Below are the code and all the weights of a small trained network. Each question names an input and a target symbol and asks about switching units off, where a switched-off unit gives its printed mean instead of its output.

import numpy as np


def w(rows, s, z=0):
    codes = np.array(rows[::2]) - 128.0
    scale = np.full(codes.shape[1], s)
    scale[-1] = z or s
    return codes * scale


def f(y):
    return np.maximum(y, 0)


def softmax(a):
    e = np.exp(a - a.max(-1, keepdims=True))
    return e / e.sum(-1, keepdims=True)


def log_softmax(a):
    a = a - a.max(-1, keepdims=True)
    return a - np.log(np.exp(a).sum(-1, keepdims=True))


def net(x, mask):
    ids = ['βδεθλξπφψω'.index(c) for c in x.split()]
    T = len(ids)
    res = E[ids] + P[:T]
    u = 0
    for l in range(2):
        q, k, v = (res @ M[l].T for M in (Q, K, V))
        z = softmax(np.where(np.tri(T) > 0, q @ k.T / 2**0.5, -1e9)) @ v
        res = res + np.where(mask[u], z, O[l][:, -1]) @ O[l][:, :-1]
        u += 1
        y = f(res @ A[l][:, :-1].T + A[l][:, -1])
        res = res + np.where(mask[u : u + 4], y, B[l][:, -1]) @ B[l][:, :-1]
        u += 4
    return log_softmax(res[-1] @ U[:, :-1].T + U[:, -1])


Q, K, V, O, A, B = {}, {}, {}, {}, {}, {}
E = w([
[133,184,130,71,106,83,179,2,101],'β',
[193,115,72,161,179,87,188,198,111],'δ',
[137,80,110,94,53,147,59,65,101],'ε',
[83,127,78,76,98,166,94,159,206],'θ',
[132,84,105,47,167,226,149,89,126],'λ',
[170,156,66,32,123,217,136,99,224],'ξ',
[121,99,137,170,121,197,204,148,210],'π',
[80,90,163,66,179,81,163,213,70],'φ',
[75,147,132,118,194,74,24,162,82],'ψ',
[22,126,175,119,140,144,32,130,163],'ω',
],0.02)
P = w([
[139,95,151,8,100,35,76,175,160],'0',
[191,129,185,42,149,69,97,119,146],'1',
[161,132,163,73,133,80,107,115,135],'2',
[142,134,143,94,125,95,110,116,132],'3',
[131,137,132,110,124,103,113,116,129],'4',
[120,131,123,121,118,109,116,111,123],'5',
[112,142,117,129,117,121,120,116,124],'6',
[109,141,108,135,117,130,120,118,119],'7',
[102,146,101,139,117,138,125,114,115],'8',
[102,148,96,142,114,148,128,117,110],'9',
[102,151,95,146,112,153,128,120,110],'10',
[106,155,91,150,111,162,129,123,111],'11',
[109,155,89,152,108,169,132,120,108],'12',
[111,161,88,154,102,173,133,119,104],'13',
],0.015)
Q[0] = w([
[96,119,254,162,118,117,191,248,44],'0.h1',
[117,161,184,194,135,111,65,97,90],'0.h1',
],0.0069)
K[0] = w([
[82,97,210,183,201,52,255,227,87],'0.h1',
[52,211,170,116,180,115,42,128,91],'0.h1',
],0.0043)
V[0] = w([
[150,46,238,181,21,182,229,129,214],'0.h1',
[254,107,79,181,113,128,203,203,70],'0.h1',
],0.0043)
O[0] = w([
[142,163,100,168,202,2,62,81,50,172],'0.h1',
[30,92,136,190,119,108,1,3,229,1],'0.h1',
],0.0074,0.0013)
A[0] = w([
[92,142,77,254,188,92,131,53,171,130],'0.n1',
[58,178,119,61,142,100,27,75,114,150],'0.n2',
[95,99,168,99,73,183,141,77,229,135],'0.n3',
[159,100,82,50,101,115,98,59,191,1],'0.n4',
],0.0088,0.0082)
B[0] = w([
[158,95,217,188,86,179,230,153,116,254],'0.n1',
[196,85,171,52,178,98,156,211,79,171],'0.n2',
[208,155,110,136,192,17,106,145,55,211],'0.n3',
[122,221,246,166,166,255,131,20,177,147],'0.n4',
],0.0087,0.0079)
Q[1] = w([
[159,137,104,104,163,2,125,106,82],'1.h1',
[71,136,89,195,65,173,125,75,179],'1.h1',
],0.0088)
K[1] = w([
[53,126,12,114,140,68,93,44,183],'1.h1',
[190,43,145,201,51,173,250,134,254],'1.h1',
],0.0069)
V[1] = w([
[28,141,123,1,130,113,52,82,137],'1.h1',
[120,164,107,167,50,245,157,123,125],'1.h1',
],0.0053)
O[1] = w([
[227,107,37,255,105,77,162,162,50,37],'1.h1',
[167,95,40,73,158,103,93,175,50,3],'1.h1',
],0.0093,0.0042)
A[1] = w([
[101,115,162,44,185,11,22,138,113,7],'1.n1',
[72,129,170,44,170,69,40,145,135,229],'1.n2',
[93,124,173,152,108,190,116,167,159,218],'1.n3',
[45,144,141,141,94,195,123,141,164,63],'1.n4',
],0.013,0.0022)
B[1] = w([
[52,244,134,176,9,92,79,84,251,149],'1.n1',
[252,64,127,174,205,103,140,116,80,189],'1.n2',
[55,87,90,78,167,143,136,86,103,252],'1.n3',
[172,206,98,151,57,73,41,119,171,209],'1.n4',
],0.015,0.013)
U = w([
[161,158,104,204,157,14,136,218,168,194],'β',
[96,13,165,110,230,209,200,122,116,159],'δ',
[1,165,160,77,80,182,141,136,142,199],'ε',
[115,135,54,114,120,118,127,84,102,158],'θ',
[117,139,119,150,104,150,149,114,130,63],'λ',
[123,147,96,146,96,138,156,110,118,80],'ξ',
[122,200,134,152,152,186,138,128,160,73],'π',
[117,165,112,91,96,62,222,73,104,1],'φ',
[132,97,185,159,18,194,90,99,105,158],'ψ',
[120,132,103,143,102,146,157,114,136,79],'ω',
],0.0093,0.0089)

Each question gives the input, a string of symbols that net reads in full, and the target symbol t.
The units are the heads (2 rows each of Q, K, V and O) and the neurons (one row each of A and B). Each row of codes is followed by its name. A weight is (code - 128) times the scale printed after its matrix; where a second scale follows, it is the last column's (O, A, B and U).
mask holds one flag per unit, layer by layer, with each layer's heads first. A switched-off unit (its flag False) gives its mean, the last column of its rows in O or B, instead of its output. The means were averaged over made-up inputs and are rounded, as every weight is.
A unit's drop is (log p(t) with every unit on - log p(t) with that unit switched off) / (log p(t) with every unit on - log p(t) with every unit switched off).
The circuit of an input: a set's keep is (log p(t) with only the set's units on - log p(t) with every unit switched off) / (log p(t) with every unit on - log p(t) with every unit switched off). Starting from all 10 units, units are removed one at a time, each time the one whose removal leaves the highest keep (on an exact tie, the one counted first), for as long as the keep stays at least 0.8.
circuit, biggest first: the units of the circuit, biggest drop first
unit that matters most: the unit with the biggest drop
k most important neurons of layer l: the k neurons of layer l with the biggest drops, biggest first
drop of u: that unit's drop, to one decimal
input π ξ π δ π π ξ π ψ π ψ π ξ φ, target β: 2 most important neurons of layer 1	(1.n3 1.n1)
input π π π π ψ δ π ω ψ π π ψ π ω, target δ: unit that matters most	0.n3
input β λ δ ω δ φ φ ξ ω ε δ φ, target ε: circuit, biggest first	(1.h1 1.n2 0.n2)
input δ π π π φ π ψ ψ δ ε φ π φ, target ε: circuit, biggest first	(1.h1 1.n2)
input ψ ψ δ φ δ δ ψ π λ π β ψ π π, target θ: circuit, biggest first	(1.n4 1.h1 1.n3 1.n2)
input π ξ ψ δ ψ φ, target β: 3 most important neurons of layer 1	(1.n1 1.n3 1.n2)
input δ ψ π π β ψ ψ ψ λ θ, target β: circuit, biggest first	(1.n3 0.n3)
input δ φ ψ δ ω π π β φ ψ π ω ψ, target ε: circuit, biggest first	(0.h1 0.n3)
input π δ β π ω φ π ψ π ψ ψ, target ε: 3 most important neurons of layer 0	(0.n3 0.n1 0.n2)
input ψ π π β δ ψ π λ π ξ, target π: 2 most important neurons of layer 0	(0.n3 0.n4)
input λ δ ψ π θ λ ξ π φ δ π π δ π, target θ: circuit, biggest first	(1.n4 1.n3 1.h1 1.n2)
input π ω δ π π π π β λ φ ψ ψ δ, target δ: 3 most important neurons of layer 0	(0.n2 0.n3 0.n1)
input δ λ π π ε π π ω π δ β π π ψ, target β: 2 most important neurons of layer 0	(0.n1 0.n2)
input π β ξ δ π φ ω ψ δ δ π, target ε: 2 most important neurons of layer 1	(1.n2 1.n4)
input δ δ π, target β: circuit, biggest first	(0.n3)
input π π ε π λ φ ψ π ω, target β: circuit, biggest first	(1.n1 1.n2)
input π π π δ π ε ψ π π ξ θ δ, target δ: 2 most important neurons of layer 0	(0.n3 0.n2)
input δ λ ξ φ δ π ω π, target δ: 2 most important neurons of layer 0	(0.n3 0.n1)
input δ π π δ ξ, target π: 2 most important neurons of layer 0	(0.n1 0.n3)
input π φ λ ψ δ π ψ π, target ε: circuit, biggest first	(1.n2)
input δ ε φ δ π ω λ ω ψ π δ ψ, target δ: 2 most important neurons of layer 0	(0.n3 0.n4)
input ω ω π, target β: 2 most important neurons of layer 0	(0.n1 0.n4)
input λ ψ ψ ψ ψ φ θ, target β: drop of 0.n1	0.6
